Below are the code and all the weights of a small trained network. Each question names an input and a class and asks about switching units off, where a switched-off unit gives its printed mean instead of its output.

import numpy as np


def w(rows, s, z=0):
    codes = np.array(rows[::2]) - 128.0
    scale = np.full(codes.shape[1], s)
    scale[-1] = z or s
    return codes * scale


def norm(h):
    return h / np.sqrt((h * h).mean(-1, keepdims=True) + 1e-5)


def f(y):
    return np.maximum(y, 0)


def log_softmax(a):
    a = a - a.max(-1, keepdims=True)
    return a - np.log(np.exp(a).sum(-1, keepdims=True))


def net(x, mask):
    res = np.array(x, float).reshape(1, 7) / 4 @ E
    u = 0
    for l in range(3):
        y = f(norm(res) @ A[l][:, :-1].T + A[l][:, -1])
        res = res + np.where(mask[u : u + 13], y, B[l][:, -1]) @ B[l][:, :-1]
        u += 13
    return log_softmax(norm(res)[-1] @ U[:, :-1].T + U[:, -1])


A, B = {}, {}
E = w([
[127,126,127],'x0',
[68,161,1],'x1',
[177,230,138],'x2',
[32,141,191],'x3',
[129,130,125],'x4',
[134,137,142],'x5',
[128,130,134],'x6',
],0.0083)
A[0] = w([
[154,218,156,207],'L0N1',
[175,104,48,68],'L0N2',
[229,113,156,3],'L0N3',
[85,188,95,141],'L0N4',
[135,87,88,130],'L0N5',
[252,61,145,72],'L0N6',
[127,116,193,158],'L0N7',
[166,126,63,59],'L0N8',
[168,121,171,77],'L0N9',
[138,151,133,49],'L0N10',
[206,79,113,57],'L0N11',
[249,227,65,114],'L0N12',
[124,103,138,114],'L0N13',
],0.012,0.0033)
B[0] = w([
[217,162,80,214],'L0N1',
[218,103,185,201],'L0N2',
[85,124,5,170],'L0N3',
[179,90,21,201],'L0N4',
[165,123,186,180],'L0N5',
[26,234,74,205],'L0N6',
[155,52,197,181],'L0N7',
[167,68,174,181],'L0N8',
[122,108,152,158],'L0N9',
[118,144,141,132],'L0N10',
[70,223,131,176],'L0N11',
[202,43,48,254],'L0N12',
[123,111,149,145],'L0N13',
],0.014,0.0067)
A[1] = w([
[109,131,89,40],'L1N1',
[98,132,177,118],'L1N2',
[85,196,149,35],'L1N3',
[4,135,86,131],'L1N4',
[66,135,111,89],'L1N5',
[191,175,153,140],'L1N6',
[1,116,148,165],'L1N7',
[113,151,127,63],'L1N8',
[121,170,100,107],'L1N9',
[115,125,65,129],'L1N10',
[66,160,78,3],'L1N11',
[185,16,93,97],'L1N12',
[186,153,126,174],'L1N13',
],0.012,0.0041)
B[1] = w([
[165,158,140,139],'L1N1',
[97,77,165,148],'L1N2',
[51,157,139,141],'L1N3',
[84,175,64,188],'L1N4',
[90,158,118,151],'L1N5',
[115,179,186,166],'L1N6',
[3,91,122,190],'L1N7',
[114,140,144,131],'L1N8',
[135,143,97,152],'L1N9',
[173,147,94,190],'L1N10',
[176,112,165,152],'L1N11',
[98,186,222,254],'L1N12',
[139,165,126,195],'L1N13',
],0.021,0.0081)
A[2] = w([
[164,169,80,171],'L2N1',
[78,104,72,53],'L2N2',
[163,50,106,112],'L2N3',
[147,11,78,81],'L2N4',
[93,173,61,130],'L2N5',
[180,145,216,4],'L2N6',
[178,46,99,95],'L2N7',
[157,138,164,104],'L2N8',
[108,216,150,118],'L2N9',
[182,78,159,184],'L2N10',
[98,131,171,151],'L2N11',
[154,151,133,143],'L2N12',
[154,115,154,134],'L2N13',
],0.012,0.0037)
B[2] = w([
[98,50,84,253],'L2N1',
[85,160,113,170],'L2N2',
[155,71,173,143],'L2N3',
[54,152,178,133],'L2N4',
[68,148,101,229],'L2N5',
[181,249,177,211],'L2N6',
[148,57,171,152],'L2N7',
[131,157,142,179],'L2N8',
[62,167,159,219],'L2N9',
[97,61,168,201],'L2N10',
[135,72,132,194],'L2N11',
[155,131,123,193],'L2N12',
[133,125,152,169],'L2N13',
],0.018,0.0053)
U = w([
[30,145,96,136],'0',
[136,159,190,249],'1',
[149,148,37,150],'2',
[216,71,123,3],'3',
[76,2,202,43],'4',
],0.014,0.003)

Each question gives the input, the list of numbers given to net, and the class t.
The units are the neurons (one row each of A and B). Each row of codes is followed by its name. A weight is (code - 128) times the scale printed after its matrix; where a second scale follows, it is the last column's (A, B and U).
mask holds one flag per neuron, layer by layer. A switched-off neuron (its flag False) gives its mean, the last column of its row in B, instead of its output. The means were averaged over made-up inputs and are rounded, as every weight is.
A unit's drop is (log p(t) with every unit on - log p(t) with that unit switched off) / (log p(t) with every unit on - log p(t) with every unit switched off).
The circuit of an input: a set's keep is (log p(t) with only the set's units on - log p(t) with every unit switched off) / (log p(t) with every unit on - log p(t) with every unit switched off). Starting from the 12 units with the biggest drops (on a tie, the unit counted first), units are removed one at a time, each time the one whose removal leaves the highest keep (on an exact tie, the one counted first), for as long as the keep stays at least 0.8.
circuit, biggest first: the units of the circuit, biggest drop first
unit that matters most: the unit with the biggest drop
k most important neurons: the k neurons with the biggest drops, biggest first
k most important neurons of layer l: the k neurons of layer l with the biggest drops, biggest first
drop when u is switched off: that unit's drop, to one decimal
input [-3,0,-4,4,7,-6,6], class 4: 3 most important neurons	L0N6, L0N3, L0N11
input [-3,-5,-1,7,7,-6,6], class 4: unit that matters most	L0N12
input [-1,-3,-2,2,1,-3,-6], class 4: 3 most important neurons	L0N12, L0N1, L0N7
input [-4,2,6,6,-6,-1,7], class 2: circuit, biggest first	L1N12, L0N1
input [7,2,8,-2,-4,6,-6], class 3: circuit, biggest first	L0N12, L0N6
input [-1,6,0,-5,1,8,-6], class 1: 2 most important neurons	L1N12, L0N2
input [1,2,3,4,7,-4,3], class 2: circuit, biggest first	L1N7, L0N4
input [-8,0,-3,3,2,-5,-6], class 4: 2 most important neurons	L0N6, L0N12
input [6,1,6,-7,7,4,-2], class 3: 2 most important neurons	L0N12, L1N4
input [-8,-1,-3,7,-7,7,7], class 4: 2 most important neurons	L0N6, L0N7
input [7,0,-4,2,3,4,-3], class 4: 4 most important neurons	L0N1, L0N6, L0N12, L0N4
input [6,-1,-1,7,6,0,1], class 4: 2 most important neurons	L0N6, L0N7
input [-1,0,1,-1,-7,1,-7], class 2: 2 most important neurons	L0N6, L0N11
input [8,-8,-8,-4,-3,2,1], class 0: circuit, biggest first	L0N6
input [6,-2,7,0,-1,6,-2], class 2: 3 most important neurons	L0N1, L0N3, L0N2
input [-4,-4,2,-3,-8,0,-4], class 2: 2 most important neurons of layer 0	L0N12, L0N1
input [-1,7,2,4,-4,3,6], class 2: 2 most important neurons	L0N4, L1N7
input [3,3,-8,0,-8,-5,-7], class 1: 3 most important neurons of layer 0	L0N6, L0N11, L0N5
input [8,7,3,0,3,4,5], class 3: 2 most important neurons of layer 1	L1N4, L1N7
input [-5,8,-8,-7,-2,3,1], class 1: unit that matters most	L1N12
input [-6,-7,-5,-2,2,-4,1], class 0: drop when L0N6 is switched off	0.4
input [-7,-3,-1,2,2,0,-1], class 4: drop when L0N1 is switched off	0.5
